Below are the code and all the weights of a small trained network. Each question names an input and a target symbol and asks about switching units off, where a switched-off unit gives its printed mean instead of its output.

import numpy as np


def w(rows, s, z=0):
    codes = np.array(rows[::2]) - 128.0
    scale = np.full(codes.shape[1], s)
    scale[-1] = z or s
    return codes * scale


def norm(h):
    return h / np.sqrt((h * h).mean(-1, keepdims=True) + 1e-5)


def f(y):
    return np.maximum(y, 0)


def softmax(a):
    e = np.exp(a - a.max(-1, keepdims=True))
    return e / e.sum(-1, keepdims=True)


def log_softmax(a):
    a = a - a.max(-1, keepdims=True)
    return a - np.log(np.exp(a).sum(-1, keepdims=True))


def net(x, mask):
    ids = ['ΘΨαβγδεζμξπστφω'.index(c) for c in x.split()]
    T = len(ids)
    res = E[ids] + P[:T]
    r = norm(res)
    for j in range(2):
        rows = slice(3 * j, 3 * j + 3)
        q, k, v = (r @ M[0][rows].T for M in (Q, K, V))
        z = softmax(np.where(np.tri(T) > 0, q @ k.T / 3**0.5, -1e9)) @ v
        o = O[0][rows]
        res = res + np.where(mask[j], z, o[:, -1]) @ o[:, :-1]
    y = f(norm(res) @ A[0][:, :-1].T + A[0][:, -1])
    res = res + np.where(mask[2:6], y, B[0][:, -1]) @ B[0][:, :-1]
    return log_softmax(norm(res)[-1] @ U[:, :-1].T + U[:, -1])


Q, K, V, O, A, B = {}, {}, {}, {}, {}, {}
E = w([
[208,179,158,105,113],'Θ',
[202,94,227,181,129],'Ψ',
[90,59,78,254,115],'α',
[206,206,130,108,116],'β',
[131,73,198,76,158],'γ',
[177,206,132,91,142],'δ',
[100,37,114,250,116],'ε',
[138,92,226,131,171],'ζ',
[93,116,61,225,124],'μ',
[132,155,133,34,155],'ξ',
[230,193,175,164,114],'π',
[76,76,79,201,141],'σ',
[173,135,194,89,146],'τ',
[139,22,215,91,139],'φ',
[179,92,235,128,145],'ω',
],0.0066)
P = w([
[168,153,128,104,225],'0',
[46,156,140,160,165],'1',
[123,146,118,113,134],'2',
[56,168,158,138,138],'3',
[129,142,115,101,101],'4',
[63,172,156,121,104],'5',
[149,129,105,100,119],'6',
[2,192,167,148,69],'7',
[167,119,94,98,136],'8',
[26,148,122,150,58],'9',
],0.0079)
Q[0] = w([
[66,202,222,123,78],'h1',
[199,144,204,45,166],'h1',
[249,110,138,60,169],'h1',
[169,122,164,98,146],'h2',
[240,121,142,48,146],'h2',
[134,73,66,174,151],'h2',
],0.015)
K[0] = w([
[161,88,91,116,83],'h1',
[77,154,155,108,3],'h1',
[39,156,183,152,73],'h1',
[110,165,130,135,57],'h2',
[64,158,162,131,81],'h2',
[112,167,119,138,178],'h2',
],0.019)
V[0] = w([
[210,206,153,202,105],'h1',
[83,180,105,7,167],'h1',
[167,80,250,148,115],'h1',
[90,208,75,125,115],'h2',
[92,74,196,173,158],'h2',
[124,148,205,153,183],'h2',
],0.014)
O[0] = w([
[87,133,13,54,133,143],'h1',
[219,154,152,206,36,227],'h1',
[125,190,82,138,251,159],'h1',
[52,129,155,141,92,94],'h2',
[154,50,106,115,127,173],'h2',
[169,71,90,108,102,255],'h2',
],0.013,0.0083)
A[0] = w([
[69,137,89,41,125,254],'n1',
[165,124,249,151,174,153],'n2',
[147,168,191,104,13,119],'n3',
[192,191,77,229,96,150],'n4',
],0.012,0.0046)
B[0] = w([
[95,140,175,216,94,216],'n1',
[64,253,124,125,179,195],'n2',
[183,178,96,22,185,235],'n3',
[83,57,163,170,121,255],'n4',
],0.015,0.0094)
U = w([
[52,94,192,167,106,162],'Θ',
[163,169,51,101,206,119],'Ψ',
[42,79,174,127,195,135],'α',
[82,176,102,200,46,110],'β',
[158,75,166,215,131,106],'γ',
[147,197,50,79,27,113],'δ',
[78,131,77,50,246,92],'ε',
[148,149,181,25,188,254],'ζ',
[76,68,176,55,50,117],'μ',
[213,192,226,157,51,85],'ξ',
[36,197,14,107,128,91],'π',
[228,113,108,10,71,85],'σ',
[195,74,99,120,141,155],'τ',
[167,156,227,209,213,106],'φ',
[170,202,134,147,248,119],'ω',
],0.016,0.0079)

Each question gives the input, a string of symbols that net reads in full, and the target symbol t.
The units are the heads (3 rows each of Q, K, V and O) and the neurons (one row each of A and B). Each row of codes is followed by its name. A weight is (code - 128) times the scale printed after its matrix; where a second scale follows, it is the last column's (O, A, B and U).
mask holds one flag per unit, heads first, then neurons. A switched-off unit (its flag False) gives its mean, the last column of its rows in O or B, instead of its output. The means were averaged over made-up inputs and are rounded, as every weight is.
A unit's drop is (log p(t) with every unit on - log p(t) with that unit switched off) / (log p(t) with every unit on - log p(t) with every unit switched off).
The circuit of an input: a set's keep is (log p(t) with only the set's units on - log p(t) with every unit switched off) / (log p(t) with every unit on - log p(t) with every unit switched off). Starting from all 6 units, units are removed one at a time, each time the one whose removal leaves the highest keep (on an exact tie, the one counted first), for as long as the keep stays at least 0.8.
units of the circuit, in order: the units of the circuit, biggest drop first
unit that matters most: the unit with the biggest drop
top k neurons: the k neurons with the biggest drops, biggest first
heads that matter: for each layer, one digit per head in row order, 1 if its drop is at least 0.15 and else 0, layers parted by /
input ξ γ δ π ξ φ σ π φ, target π: heads that matter => 10
input ξ Ψ δ ξ π δ φ, target σ: heads that matter => 10
input β φ σ β ε Θ μ ω, target μ: units of the circuit, in order => (h1)
input ξ σ Ψ β ξ ω ζ ξ ζ, target ξ: heads that matter => 10
input δ β ξ, target δ: heads that matter => 11
input ζ ξ Ψ φ α τ δ δ Θ, target σ: units of the circuit, in order => (h1 n1)
input ξ σ ξ φ γ ξ Θ Ψ, target β: units of the circuit, in order => (h1 n1 n2)
input σ μ σ ξ σ δ ε ξ, target α: top 2 neurons => (n1 n3)
input ζ Ψ Θ Ψ ξ Θ ξ, target β: units of the circuit, in order => (h1 n1 n3)
input Ψ α π β σ γ β, target φ: heads that matter => 10
input π Ψ σ Ψ α ξ γ σ ξ, target ζ: top 2 neurons => (n4 n3)
input ξ ξ Θ σ ξ ζ γ φ Ψ, target ω: top 3 neurons => (n2 n1 n4)
input β Θ ξ ξ φ φ μ, target β: units of the circuit, in order => (h1 n4 h2)
input Ψ ξ φ τ β, target γ: top 2 neurons => (n4 n3)
input ε γ δ ε ε, target ε: unit that matters most => h1
input γ Θ τ, target β: units of the circuit, in order => (h1 n1 n3)
input π ζ ξ ξ α Θ ω γ γ, target φ: top 2 neurons => (n3 n2)
input β δ ξ, target σ: units of the circuit, in order => (n3 h1)
input Θ Ψ α ξ π ξ τ σ γ ξ, target φ: top 2 neurons => (n4 n3)
input β τ ξ, target γ: top neuron => (n3)
